x =
array([[-0.894,  0.173, -1.399,  1.247, -0.914, -3.039],
       [ 2.973,  2.201,  1.631,  3.749, -4.076, -0.456],
       [-1.015,  0.440, -0.744,  0.998, -6.933, -0.621],
       [-3.483, -1.786, -1.744,  0.890, -2.386, -3.422],
       [ 0.011,  0.302, -0.054,  0.967, -0.074, -0.593],
       [ 0.166,  2.612,  0.576,  1.894, -1.386,  0.454],
       [ 0.822, -2.324, -0.401,  0.651,  1.652,  1.942],
       [-0.805, -0.145,  0.255,  0.752,  1.211, -0.101],
       [-1.707, -0.011, -0.086,  0.350, -0.061, -1.400],
       [-1.225,  1.222,  1.605,  1.071,  0.903, -0.129],
       [-2.017, -1.049, -0.334, -0.803, -1.761, -3.253],
       [-2.131, -0.251, -2.289, -0.945,  0.292, -2.037],
       [ 0.374,  2.646,  1.298,  1.184, -2.951, -0.944],
       [ 0.135,  0.588,  0.557,  1.051,  0.456, -1.428]])
x[0, 0]	-0.894
x[12, 2]	1.298
x[4, 5]	-0.593
x[9, 3]	1.071
x[3]	[-3.483, -1.786, -1.744, 0.890, -2.386, -3.422]
x[9, 5]	-0.129
x[0]	[-0.894, 0.173, -1.399, 1.247, -0.914, -3.039]
x[2, 2]	-0.744
x[:, 5]	[-3.039, -0.456, -0.621, -3.422, -0.593, 0.454, 1.942, -0.101, -1.400, -0.129, -3.253, -2.037, -0.944, -1.428]
x[10]	[-2.017, -1.049, -0.334, -0.803, -1.761, -3.253]
x[4, 0]	0.011
x[7, 5]	-0.101
x[13, 0]	0.135
x[4, 4]	-0.074
x[9]	[-1.225, 1.222, 1.605, 1.071, 0.903, -0.129]
x[7, 1]	-0.145
x[:, 4]	[-0.914, -4.076, -6.933, -2.386, -0.074, -1.386, 1.652, 1.211, -0.061, 0.903, -1.761, 0.292, -2.951, 0.456]
x[0, 2]	-1.399
x[11, 0]	-2.131
x[0, 4]	-0.914
x[1, 3]	3.749
x[9, 2]	1.605
x[7, 2]	0.255
x[6, 0]	0.822
x[11, 5]	-2.037
x[8, 1]	-0.011
x[11, 3]	-0.945
x[10, 3]	-0.803
x[5, 0]	0.166
x[0, 1]	0.173
x[6, 1]	-2.324

m =
 3.675  5.332  4.254  2.704  5.399
-4.295  1.065 -6.162 -2.866 -5.981
-3.245 -3.924 -2.894 -1.556  7.277
 4.148  3.694  4.723  1.896  4.447
-2.195 -1.319 -2.867 -0.588  8.088
-3.813 -0.456 -5.067 -1.731  4.428
-1.738 -3.435 -0.782 -1.619  2.811
-0.616 -3.769  1.058  1.089 -4.963
-3.391  2.445 -4.942 -1.616 -5.775
 4.563  5.510  5.131  2.767  5.284
 0.564 -1.943  1.013  1.724 -4.944
 1.651 -0.779  2.094  1.764 -2.874
-4.828  3.277 -7.715 -2.303 -5.480
-0.578 -2.994  0.569  1.603 -4.375
 1.448 -0.626  1.958  1.470 -2.470
 0.250 -1.858  1.074  1.907 -4.846
Indices start at 0.
(0, 0) = 3.675
(0, 2) = 4.254
(2, 0) = -3.245
(7, 1) = -3.769
(6, 0) = -1.738
(4, 3) = -0.588
(15, 4) = -4.846
(10, 3) = 1.724
(4, 0) = -2.195
(7, 2) = 1.058
(7, 4) = -4.963
(3, 4) = 4.447
(14, 3) = 1.470
(0, 4) = 5.399
(13, 1) = -2.994
(10, 1) = -1.943
(14, 4) = -2.470
(13, 0) = -0.578
(10, 4) = -4.944
(7, 0) = -0.616
(6, 1) = -3.435
(2, 1) = -3.924
(9, 2) = 5.131
(1, 2) = -6.162
(13, 4) = -4.375
(5, 4) = 4.428
(12, 3) = -2.303
(15, 0) = 0.250
(9, 1) = 5.510
(13, 3) = 1.603
(4, 2) = -2.867
(8, 3) = -1.616
(11, 2) = 2.094
(1, 0) = -4.295

X =
 3.174  0.519  4.798  0.350
 5.911  1.514  3.707 -1.045
 1.463  0.243  3.377  1.329
 2.845  0.190  2.992 -0.494
 6.467  2.103  5.857 -0.813
 1.706  0.784  3.102  0.860
 1.265  2.008  5.230 -0.919
Indices start at 0.
(0, 0): 3.174
(0, 3): 0.350
(3, 0): 2.845
(1, 3): -1.045
(2, 0): 1.463
(0, 1): 0.519
(1, 0): 5.911
(5, 2): 3.102
(1, 1): 1.514
(2, 2): 3.377
(4, 2): 5.857
(3, 1): 0.190
(4, 0): 6.467
(2, 3): 1.329
(0, 2): 4.798
(5, 0): 1.706
(5, 3): 0.860
(6, 3): -0.919
(6, 0): 1.265

a =
-6.973  0.135 -2.491 -0.304
 3.638 -4.737  0.762  5.391
-5.932 -3.819 -1.974  4.577
 7.450 -1.909  3.035  2.828
-7.242  5.217 -2.807 -7.324
 3.624 -3.428  1.382  3.890
 1.291  3.702  0.588 -4.318
 4.109  4.200  1.173 -4.259
-2.915 -1.419 -1.345  1.632
 1.095  1.436  0.035 -0.479
-6.975  4.732 -2.710 -6.753
-5.628 -3.114 -2.407  3.893
-4.585 -0.742 -0.872  0.016
 6.541  0.656  2.504  0.478
 7.104 -0.834  3.148  1.580
a[0][0] => -6.973
a[8][0] => -2.915
a[10][3] => -6.753
a[4][3] => -7.324
a[4][0] => -7.242
a[4][2] => -2.807
a[:, 2] => [-2.491, 0.762, -1.974, 3.035, -2.807, 1.382, 0.588, 1.173, -1.345, 0.035, -2.710, -2.407, -0.872, 2.504, 3.148]
a[3][1] => -1.909
a[:, 3] => [-0.304, 5.391, 4.577, 2.828, -7.324, 3.890, -4.318, -4.259, 1.632, -0.479, -6.753, 3.893, 0.016, 0.478, 1.580]
a[7][3] => -4.259
a[:, 1] => [0.135, -4.737, -3.819, -1.909, 5.217, -3.428, 3.702, 4.200, -1.419, 1.436, 4.732, -3.114, -0.742, 0.656, -0.834]
a[:, 0] => [-6.973, 3.638, -5.932, 7.450, -7.242, 3.624, 1.291, 4.109, -2.915, 1.095, -6.975, -5.628, -4.585, 6.541, 7.104]
a[12][0] => -4.585
a[2][2] => -1.974
a[4] => [-7.242, 5.217, -2.807, -7.324]
a[0][3] => -0.304
a[9][0] => 1.095
a[1][1] => -4.737
a[12][1] => -0.742
a[13] => [6.541, 0.656, 2.504, 0.478]
a[12][3] => 0.016
a[1][3] => 5.391
a[7][0] => 4.109
a[12] => [-4.585, -0.742, -0.872, 0.016]
a[10][2] => -2.710
a[9][1] => 1.436
a[8] => [-2.915, -1.419, -1.345, 1.632]
a[11][2] => -2.407
a[0][2] => -2.491
a[14] => [7.104, -0.834, 3.148, 1.580]
a[1][0] => 3.638
a[8][1] => -1.419
